In the rows, zero is written as 100.
Here are made-up elements, facts about them, and rows of numbers that follow some of those facts. Name the element behind each unnamed row.

Facts:
q10 Λ:q474, q149, q775, q31 ε:q885
q101 ε:q701
q107 Λ:q194, q585 ε:q293 δ:q169
q113 Λ:q47, q218, q805
q12 Σ:q10
q126 ε:q529 Σ:q137
q137 ε:q225 δ:q218
q149 δ:q773
q160 ε:q720 δ:q459
q169 ε:q543
q189 Λ:q17, q122, q823, q547, q403, q320, q126 ε:q203 Σ:q722, q218 δ:q984
q194 Σ:q454, q603
q195 Λ:q19, q238 Σ:q544, q783
q20 ε:q207
q203 ε:q234 δ:q238
q207 ε:q169
q218 ε:q308
q222 Λ:q547 ε:q455
q225 ε:q883
q226 Λ:q122, q744, q984, q93 Σ:q207, q107 δ:q858
q234 Λ:q19, q169, q281, q869, q93 ε:q24
q24 ε:q656 Σ:q238, q318 δ:q890
q262 Λ:q238, q137, q903, q714
q272 Λ:q434, q451, q585 ε:q858
q273 δ:q460
q281 ε:q722
q282 δ:q744
q288 δ:q642
q293 δ:q282
q308 Λ:q603, q520 ε:q506 Σ:q47 δ:q528
q31 ε:q419
q312 Λ:q507, q349, q207 ε:q910 δ:q616
q315 δ:q87
q318 ε:q875
q320 ε:q160 δ:q273
q327 Λ:q814, q31, q798, q218, q126, q654, q543
q331 δ:q391
q349 ε:q459
q36 ε:q920
q389 Λ:q956, q101, q207, q929 ε:q189 Σ:q749, q10, q36
q391 δ:q507
q392 ε:q953 Σ:q47 δ:q811
q40 Λ:q318, q508, q984 ε:q928 Σ:q107, q651
q403 ε:q642 Σ:q885 δ:q798
q407 ε:q454 Σ:q320
q419 Λ:q281, q218, q805, q984 Σ:q910
q42 ε:q349
q434 ε:q391 Σ:q6
q451 ε:q282
q454 ε:q101
q455 ε:q725 Σ:q544 δ:q677
q459 ε:q468 δ:q725
q460 ε:q40 Σ:q782, q470, q327 δ:q720
q468 ε:q238 δ:q918
q470 ε:q547
q474 ε:q878 Σ:q507, q315
q482 ε:q786
q486 ε:q734 Σ:q222, q874
q506 Λ:q786, q391, q31, q460 ε:q677
q507 ε:q470
q508 Σ:q775, q797, q677
q513 ε:q775 Σ:q951, q720
q520 ε:q460
q529 ε:q874 Σ:q934, q207, q375
q534 Λ:q459, q468, q595
q543 Σ:q720, q677 δ:q482
q547 ε:q331
q548 ε:q320 δ:q810
q563 Λ:q969, q89, q874, q455, q926, q875 ε:q951 Σ:q451, q482 δ:q288
q585 ε:q222 δ:q107
q59 Λ:q19, q782, q204, q603, q585 ε:q880 Σ:q723 δ:q851
q595 ε:q651 Σ:q851
q6 ε:q654
q60 ε:q984 Σ:q548, q454, q315, q107
q603 ε:q890
q615 Λ:q852, q725, q595 ε:q810 Σ:q874, q851
q616 Λ:q375, q714
q62 ε:q783 Σ:q544
q642 δ:q926
q651 ε:q434
q652 Λ:q6, q60, q734, q875 ε:q615
q654 ε:q805
q656 ε:q918 δ:q903
q66 ε:q990 Σ:q137, q315, q739
q677 Λ:q852, q451, q482, q375, q203 ε:q474
q701 Λ:q642, q603, q904, q806, q93 ε:q822 Σ:q31 δ:q389
q714 ε:q312
q720 Λ:q160, q451, q315 ε:q744 δ:q513
q722 Λ:q656, q651
q725 ε:q327 δ:q563
q734 ε:q914 Σ:q207, q137
q739 δ:q59
q744 ε:q31 Σ:q36
q749 ε:q969
q760 ε:q482 Σ:q391
q767 ε:q926 Σ:q225, q890, q928, q904, q288 δ:q262
q773 Λ:q874, q656 δ:q455
q775 ε:q62
q786 ε:q513
q797 Λ:q782, q878, q880, q875 ε:q403 δ:q904
q798 Σ:q122, q823 δ:q508
q805 ε:q107 Σ:q534
q806 δ:q349
q810 Λ:q212, q642 ε:q534
q811 Λ:q760, q318, q375 ε:q451 Σ:q468, q880 δ:q160
q814 ε:q218 Σ:q652, q783 δ:q956
q822 Λ:q318, q984 ε:q903 Σ:q722
q823 ε:q869 δ:q24
q827 Λ:q474, q160, q513, q920, q218, q929 Σ:q272, q783
q851 Λ:q6, q878, q725 ε:q827
q852 ε:q767
q858 ε:q262 Σ:q482, q391
q869 ε:q36 Σ:q288
q87 Σ:q6, q47
q874 ε:q66
q875 ε:q392
q880 ε:q603
q883 Λ:q969, q93 ε:q281 δ:q814
q885 Λ:q293, q951, q36, q455 ε:q318
q890 ε:q272
q903 Σ:q656 δ:q318
q910 Λ:q874, q585 ε:q288
q914 Λ:q875, q806 ε:q20
q918 Σ:q951, q65, q507, q926
q920 ε:q956 δ:q652
q926 ε:q752 δ:q327
q928 ε:q65
q934 δ:q805
q951 ε:q137
q953 δ:q6
q956 δ:q312
q969 δ:q320
q984 ε:q585 Σ:q468, q36
q990 ε:q47 Σ:q885

Some elements and their rows:
|  96 | 111 |  97 |  90 | 104 |  70 |  88 |  82 |  96 | 101 |  91 |  85 |  92 | 120 |  94 | 107 |  95 | 108 | 105 | 114 | 117 | 109 |  98 |  84 | 110 |  83 | -> q914
|  80 |  94 |  92 |  87 |  90 | 106 | 101 | 106 |  87 |  97 | 128 |  94 | 115 | 115 |  91 | 109 |  95 |  94 |  98 | 106 |  98 |  99 | 103 |  99 |  96 | 108 | -> q189
|  95 |  87 |  87 |  94 |  88 | 109 | 116 |  96 |  93 |  84 | 107 |  98 | 104 |  95 | 101 | 111 |  89 |  88 | 116 | 107 | 102 |  83 |  87 | 104 | 106 | 119 | -> q814
|  79 |  93 |  86 | 107 |  91 | 105 | 103 |  93 |  82 | 106 |  86 | 100 |  79 | 130 |  90 |  83 |  82 |  99 |  81 | 106 | 122 | 116 | 103 |  92 |  94 | 108 | -> q137
|  95 | 105 |  97 | 100 |  91 |  91 |  95 |  93 |  93 | 100 | 103 |  84 |  95 | 112 | 108 | 101 | 101 | 104 |  94 | 109 | 112 | 110 | 100 |  86 | 108 |  98 | -> q885
|  94 |  92 |  94 | 106 |  87 |  96 | 102 |  92 |  90 |  99 |  92 |  88 |  89 | 112 | 103 |  95 | 102 | 103 |  96 | 100 | 115 | 111 |  98 |  86 | 110 | 106 | -> q547
|  91 |  98 |  94 | 108 |  90 |  98 | 108 |  97 |  87 |  99 |  94 |  84 |  91 | 112 | 109 |  92 | 102 | 100 |  98 | 103 | 119 | 108 |  98 |  87 | 109 | 105 | -> q520
|  96 |  89 |  94 | 108 |  87 |  99 | 104 |  91 |  89 |  99 |  92 |  91 |  90 | 109 | 104 |  94 | 101 | 102 |  96 | 101 | 117 | 109 |  96 |  86 | 111 | 108 | -> q786
|  94 |  93 | 106 | 107 |  78 |  99 |  92 |  91 |  91 |  87 | 106 |  85 | 108 | 105 | 104 |  92 | 118 |  96 |  98 | 102 | 104 | 110 | 107 |  76 | 122 | 101 | -> q36
|  77 | 104 |  91 |  93 |  95 | 103 |  94 |  97 |  90 |  98 |  96 | 104 |  86 | 107 |  75 |  95 |  81 |  98 | 108 |  83 | 108 | 118 |  85 | 109 |  82 | 115 | -> q66
|  97 |  89 |  93 | 107 |  86 |  99 | 104 |  92 |  88 |  96 |  91 |  90 |  90 | 111 | 102 |  94 | 101 | 104 |  95 | 101 | 117 | 112 |  97 |  85 | 112 | 108 | -> q17
|  99 |  92 |  93 | 104 |  88 |  94 | 105 |  89 |  89 |  95 |  91 |  89 |  89 | 112 | 100 |  94 | 101 | 103 |  96 | 100 | 116 | 111 |  97 |  83 | 114 | 105 | -> q89
|  95 |  90 |  94 | 106 |  87 |  94 | 103 |  90 |  90 |  97 |  93 |  89 |  91 | 112 | 101 |  95 | 102 | 103 |  98 | 100 | 115 | 113 |  98 |  84 | 114 | 108 | -> q212
|  92 |  98 |  99 |  93 |  84 |  95 |  90 |  96 |  98 |  96 | 107 |  93 | 100 |  92 |  99 | 111 | 102 |  99 | 115 |  82 |  98 | 108 |  82 | 104 | 104 | 114 | -> q508
| 111 | 104 |  97 |  98 |  88 |  80 |  77 |  80 | 103 | 107 |  99 |  90 |  84 | 100 | 121 | 119 |  97 | 114 |  94 | 108 | 112 | 115 |  79 |  98 | 114 |  98 | -> q616
|  84 |  84 |  96 |  83 |  85 | 101 |  88 | 101 |  99 | 114 | 129 | 106 | 112 | 126 |  89 | 136 | 110 | 116 | 107 |  95 |  88 | 117 |  95 |  99 |  98 | 119 | -> q419
|  99 |  97 |  94 | 104 |  91 |  92 | 104 |  90 |  89 |  92 |  94 |  87 |  89 | 110 | 101 |  94 |  98 | 104 |  99 | 101 | 116 | 114 |  97 |  84 | 111 | 103 | -> q782
| 101 |  97 |  97 | 107 |  89 |  90 |  96 |  89 |  96 |  96 |  85 |  88 |  85 | 102 | 110 |  99 | 105 | 107 | 106 |  92 | 118 | 118 |  87 |  89 | 115 | 108 | -> q528

Rows to name:
No name comes twice in this set of rows, the named rows included.
| 108 |  93 |  95 | 101 |  93 |  92 |  92 |  83 |  98 |  92 | 109 |  94 |  94 | 114 |  96 | 106 |  99 | 115 |  97 | 105 | 108 | 129 |  94 |  82 | 113 | 101 |	q722
|  88 |  88 |  95 |  95 |  86 | 103 | 101 | 100 |  91 |  87 | 111 |  96 | 103 |  98 |  91 | 102 |  96 |  94 | 109 |  89 | 100 | 104 |  91 | 100 | 101 | 114 |	q798
| 116 | 101 |  98 | 100 |  88 |  83 |  79 |  79 | 106 | 100 | 108 |  93 |  81 |  96 | 117 | 115 |  93 | 116 |  94 | 108 | 110 | 122 |  81 |  94 | 115 |  98 |	q677
|  83 |  99 |  95 | 103 |  93 |  91 | 105 |  96 |  88 | 105 |  92 |  84 | 100 | 130 |  97 | 103 | 115 | 110 | 113 | 100 | 115 | 116 | 105 |  80 | 106 | 109 |	q93
| 112 |  97 |  97 |  99 |  92 |  84 |  86 |  80 | 104 |  97 | 100 |  95 |  85 | 107 | 102 | 114 | 104 | 119 | 104 |  98 | 111 | 130 |  85 |  87 | 116 | 103 |	q262
|  90 | 120 | 111 |  90 |  85 |  95 |  75 | 103 | 101 |  87 | 130 |  81 | 120 |  85 | 107 | 111 | 118 |  93 | 117 |  91 |  87 | 104 |  92 |  96 | 108 | 100 |	q389
| 106 |  82 |  95 | 102 |  88 |  84 |  96 |  75 |  95 |  90 |  89 |  99 |  86 | 115 |  87 |  98 |  96 | 108 | 100 | 100 | 116 | 118 |  95 |  81 | 116 |  99 |	q878
| 105 |  69 |  76 |  72 |  96 |  84 | 123 | 135 |  83 | 106 | 145 |  78 | 122 |  93 |  98 | 108 |  90 | 111 |  98 |  85 | 112 | 111 |  92 | 101 |  87 | 111 |	q308
|  80 | 105 |  91 |  80 | 101 |  96 | 104 | 107 |  89 |  93 | 126 |  93 | 122 | 126 |  78 | 111 |  99 | 103 | 115 | 105 |  98 | 112 | 107 |  93 |  89 | 104 |	q701
|  94 |  79 |  95 | 108 |  77 | 103 | 103 |  91 |  87 |  90 | 106 |  93 | 100 | 118 |  97 |  89 | 103 |  96 |  87 | 110 | 108 | 107 | 110 |  77 | 115 | 104 |	q468
|  92 |  27 |  85 |  94 | 125 |  82 | 111 | 166 |  53 | 123 | 143 | 120 |  77 |  77 |  68 | 108 |  78 | 109 |  90 |  58 | 118 | 114 | 121 |  79 | 109 | 108 |	q392
| 114 |  70 |  80 | 108 |  96 | 106 | 133 |  74 |  96 |  80 |  84 | 100 |  83 | 106 | 108 | 117 |  93 | 101 | 110 | 125 | 115 |  82 |  85 |  89 | 129 | 122 |	q544
| 121 |  54 |  82 |  94 |  83 |  78 | 118 | 112 |  85 | 108 | 108 |  84 |  95 |  97 | 104 |  99 | 100 | 120 |  90 |  74 | 124 | 122 |  88 |  88 | 109 | 113 |	q47
|  99 | 112 |  98 | 101 |  97 |  85 |  92 |  91 |  98 | 104 |  91 |  82 |  90 | 112 | 110 | 112 | 107 | 113 | 110 | 100 | 116 | 119 |  90 |  88 | 109 | 101 |	q810
|  92 |  95 |  94 | 101 |  90 |  95 |  96 |  95 |  93 | 114 | 108 |  89 |  96 | 127 | 110 | 114 | 107 | 113 |  94 | 108 | 109 | 116 | 100 |  87 | 106 | 108 |	q113

Now the same elements, written a new way:
Some elements and their rows:
| 101 | 100 |  80 |  72 | 123 |  82 |  84 | 105 | 109 | 123 |  85 |  93 | 107 |  97 | -> q814
|  74 | 116 | 103 | 123 |  90 | 116 |  89 |  99 | 101 | 101 | 104 |  82 |  91 |  90 | -> q720
| 103 | 105 | 106 |  96 | 116 | 100 |  89 |  88 | 101 | 105 | 107 |  90 | 105 | 111 | -> q920
| 105 | 103 |  99 | 109 | 122 | 100 |  93 |  97 | 102 |  98 | 100 |  95 | 109 |  95 | -> q506
| 130 |  94 |  92 | 105 | 105 | 100 |  78 | 106 |  87 |  87 |  89 | 150 |  95 | 122 | -> q725
| 102 | 102 |  97 |  95 | 108 |  98 | 100 | 101 | 102 |  97 | 107 | 100 | 104 |  98 | -> q413
|  96 |  91 |  94 |  90 | 109 |  99 |  95 | 101 | 101 |  99 | 107 |  93 |  99 | 104 | -> q547
| 105 | 105 |  96 | 101 | 106 | 116 | 105 | 113 | 106 |  79 | 106 |  99 | 108 |  94 | -> q885
|  76 | 107 | 107 | 107 | 111 | 106 |  86 | 101 |  98 |  91 | 103 |  90 |  93 | 104 | -> q775
|  99 | 109 |  80 |  88 | 121 | 108 |  88 | 134 | 112 | 104 |  94 | 120 | 104 |  82 | -> q652
|  69 |  85 | 137 | 104 |  82 | 121 |  86 |  84 |  91 |  67 |  49 | 141 |  89 | 104 | -> q926
|  59 | 115 | 119 | 124 |  79 | 115 |  86 |  93 |  94 |  82 |  88 |  75 |  76 | 104 | -> q207
|  85 |  93 | 101 |  99 | 118 |  96 | 102 | 118 |  97 | 113 | 109 | 105 |  96 |  98 | -> q169
|  98 |  88 |  99 | 100 |  86 |  83 | 101 |  99 |  94 | 123 |  86 |  93 |  94 |  89 | -> q508
| 119 |  94 |  98 |  83 |  99 |  91 |  98 |  96 |  98 | 112 | 105 | 111 | 107 |  93 | -> q434
|  95 |  98 |  94 | 101 | 106 |  96 |  96 | 108 | 100 |  93 | 105 | 105 |  99 |  88 | -> q528
| 106 | 101 | 122 | 117 |  90 | 109 | 127 |  80 |  97 |  66 | 150 | 105 | 110 | 116 | -> q468
|  89 |  99 |  86 |  93 |  96 |  95 |  95 | 107 | 100 |  89 | 106 | 102 | 103 |  88 | -> q349

Name these rows:
No name comes twice in this set of rows, the named rows included.
| 117 | 108 |  95 |  81 | 137 |  89 |  84 | 114 | 100 | 125 |  86 | 109 | 105 |  97 |	q62
| 113 | 110 | 121 |  94 | 114 |  99 | 103 | 102 | 101 |  98 | 103 |  95 | 101 | 111 |	q293
| 111 | 108 | 115 |  96 | 111 | 100 |  96 |  93 | 102 | 105 | 106 |  95 | 106 | 107 |	q331
| 114 | 101 | 114 |  87 | 105 | 102 | 109 |  97 | 104 | 102 | 106 |  99 | 101 | 111 |	q806
| 183 |  71 |  55 | 139 |  57 |  84 | 113 |  81 |  94 |  86 | 113 | 140 | 109 | 125 |	q811
| 153 |  86 |  73 | 107 |  88 | 101 |  67 | 104 |  92 |  80 |  94 | 138 |  93 | 116 |	q459
| 110 | 110 | 108 |  91 |  90 | 102 |  94 |  87 |  99 | 112 | 112 | 100 | 104 | 103 |	q203
| 134 |  98 | 106 |  88 | 107 |  98 | 108 |  93 | 103 | 120 |  96 |  94 | 111 | 102 |	q308
| 145 |  81 |  90 |  98 | 102 |  94 | 102 |  98 | 100 |  92 |  57 | 155 | 113 | 107 |	q563
|  76 | 114 | 107 | 114 |  54 | 116 | 102 |  79 | 102 |  95 |  73 |  75 |  80 | 104 |	q548
| 100 | 104 |  86 |  96 |  97 |  97 | 104 |  99 | 106 |  97 | 102 | 108 | 104 |  98 |	q42

